188  96  131  76  118  160  129  114  167  120  137  145
95  142  133  175  130  101  135  120  116  113  124  120
131  192  152  109  87  162  159  116  111  182  89  116
124  121  180  172  152  86  161  107  146  88  165  147
128  138  50  152  125  120  142  136  166  163  143  104
147  167  128  111  126  89  31  156  150  107  138  130
30  164  120  107  120  167  106  127  162  128  119  161
|
30  164  120  107  120  167  106  127  162  128  119  161
95  142  133  175  130  101  135  120  116  113  124  120
124  121  180  172  152  86  161  107  146  88  165  147
128  138  50  152  125  120  142  136  166  163  143  104
131  192  152  109  87  162  159  116  111  182  89  116
147  167  128  111  126  89  31  156  150  107  138  130
188  96  131  76  118  160  129  114  167  120  137  145

122  144  139  142  129  139
158  92  102  95  124  83
79  173  169  186  121  217
95  157  153  160  129  180
145  129  119  105  145  81
155  97  102  93  129  82
138  110  112  101  135  101
146  134  125  116  140  86
125  140  137  144  124  141
184  93  95  82  131  36
|
79  173  169  186  121  217
95  157  153  160  129  180
122  144  139  142  129  139
125  140  137  144  124  141
138  110  112  101  135  101
145  129  119  105  145  81
146  134  125  116  140  86
155  97  102  93  129  82
158  92  102  95  124  83
184  93  95  82  131  36

158  221  190  204
129  232  185  177
138  84  105  106
133  103  132  133
196  177  173  167
68  165  127  144
98  130  133  140
103  126  117  139
95  146  138  125
64  46  62  59
|
64  46  62  59
68  165  127  144
95  146  138  125
98  130  133  140
103  126  117  139
129  232  185  177
133  103  132  133
138  84  105  106
158  221  190  204
196  177  173  167

93  69
98  188
94  101
86  79
89  36
|
86  79
89  36
93  69
94  101
98  188

138  116  213  126  125  117  151  127  110  122  128  128  140
128  138  113  127  137  133  125  127  139  135  127  132  118
118  119  84  126  118  130  113  128  127  130  128  124  125
124  105  133  126  116  123  126  128  116  124  128  122  134
126  108  131  126  126  126  127  127  124  127  128  123  129
135  134  214  127  106  112  150  127  93  120  128  130  148
|
118  119  84  126  118  130  113  128  127  130  128  124  125
124  105  133  126  116  123  126  128  116  124  128  122  134
126  108  131  126  126  126  127  127  124  127  128  123  129
128  138  113  127  137  133  125  127  139  135  127  132  118
135  134  214  127  106  112  150  127  93  120  128  130  148
138  116  213  126  125  117  151  127  110  122  128  128  140

100  54  116  77  89  50  115  143  67  197  68
129  157  101  160  158  152  160  157  159  90  157
128  117  127  121  124  117  127  131  120  143  118
146  174  116  170  165  173  156  144  173  87  165
206  163  151  163  171  174  145  135  175  174  129
87  130  59  151  150  115  179  193  138  79  149
121  113  179  91  85  121  71  62  96  137  115
|
87  130  59  151  150  115  179  193  138  79  149
100  54  116  77  89  50  115  143  67  197  68
121  113  179  91  85  121  71  62  96  137  115
128  117  127  121  124  117  127  131  120  143  118
129  157  101  160  158  152  160  157  159  90  157
146  174  116  170  165  173  156  144  173  87  165
206  163  151  163  171  174  145  135  175  174  129

163  93  145  143  161
106  136  142  152  129
113  146  138  144  117
109  154  108  106  100
207  77  157  145  175
|
106  136  142  152  129
109  154  108  106  100
113  146  138  144  117
163  93  145  143  161
207  77  157  145  175

129  146  118
147  148  91
164  120  112
36  130  70
138  157  138
150  117  139
57  144  89
|
36  130  70
57  144  89
129  146  118
138  157  138
147  148  91
150  117  139
164  120  112
---
60  183  189  193
185  81  218  167
92  173  161  31
|
185  81  218  167
60  183  189  193
92  173  161  31

124  99  193  159  137  151  135  96  132  138  137  130  57  128
128  135  194  24  166  144  132  55  132  133  153  137  70  125
|
128  135  194  24  166  144  132  55  132  133  153  137  70  125
124  99  193  159  137  151  135  96  132  138  137  130  57  128

48  117  49  58
131  202  235  123
107  174  123  50
115  138  219  196
230  64  42  161
18  96  89  123
68  60  48  39
|
131  202  235  123
115  138  219  196
107  174  123  50
18  96  89  123
48  117  49  58
68  60  48  39
230  64  42  161

165  150  113  169  47  158
196  96  124  61  167  149
|
196  96  124  61  167  149
165  150  113  169  47  158

83  142  72  127  134  122  136
25  168  144  127  136  114  130
145  115  215  127  132  130  118
125  127  68  127  133  127  135
67  153  64  127  134  120  137
25  168  106  127  136  114  134
98  137  121  127  134  124  130
67  153  102  127  134  120  133
176  105  175  127  131  134  121
167  110  190  127  131  133  120
211  90  18  126  130  139  138
|
145  115  215  127  132  130  118
167  110  190  127  131  133  120
176  105  175  127  131  134  121
25  168  144  127  136  114  130
98  137  121  127  134  124  130
25  168  106  127  136  114  134
67  153  102  127  134  120  133
83  142  72  127  134  122  136
125  127  68  127  133  127  135
67  153  64  127  134  120  137
211  90  18  126  130  139  138

184  203  177  169
214  231  117  98
236  142  178  56
197  222  145  138
204  183  175  127
|
236  142  178  56
184  203  177  169
204  183  175  127
197  222  145  138
214  231  117  98

181  97  55
121  81  151
136  88  207
42  98  108
143  33  105
|
136  88  207
121  81  151
42  98  108
143  33  105
181  97  55

182  94  158  178  119
167  94  129  102  91
103  150  110  89  147
151  93  132  166  95
112  152  128  114  159
86  158  80  38  131
170  78  123  121  62
142  126  145  175  137
122  143  140  166  159
|
182  94  158  178  119
142  126  145  175  137
122  143  140  166  159
151  93  132  166  95
167  94  129  102  91
112  152  128  114  159
170  78  123  121  62
103  150  110  89  147
86  158  80  38  131
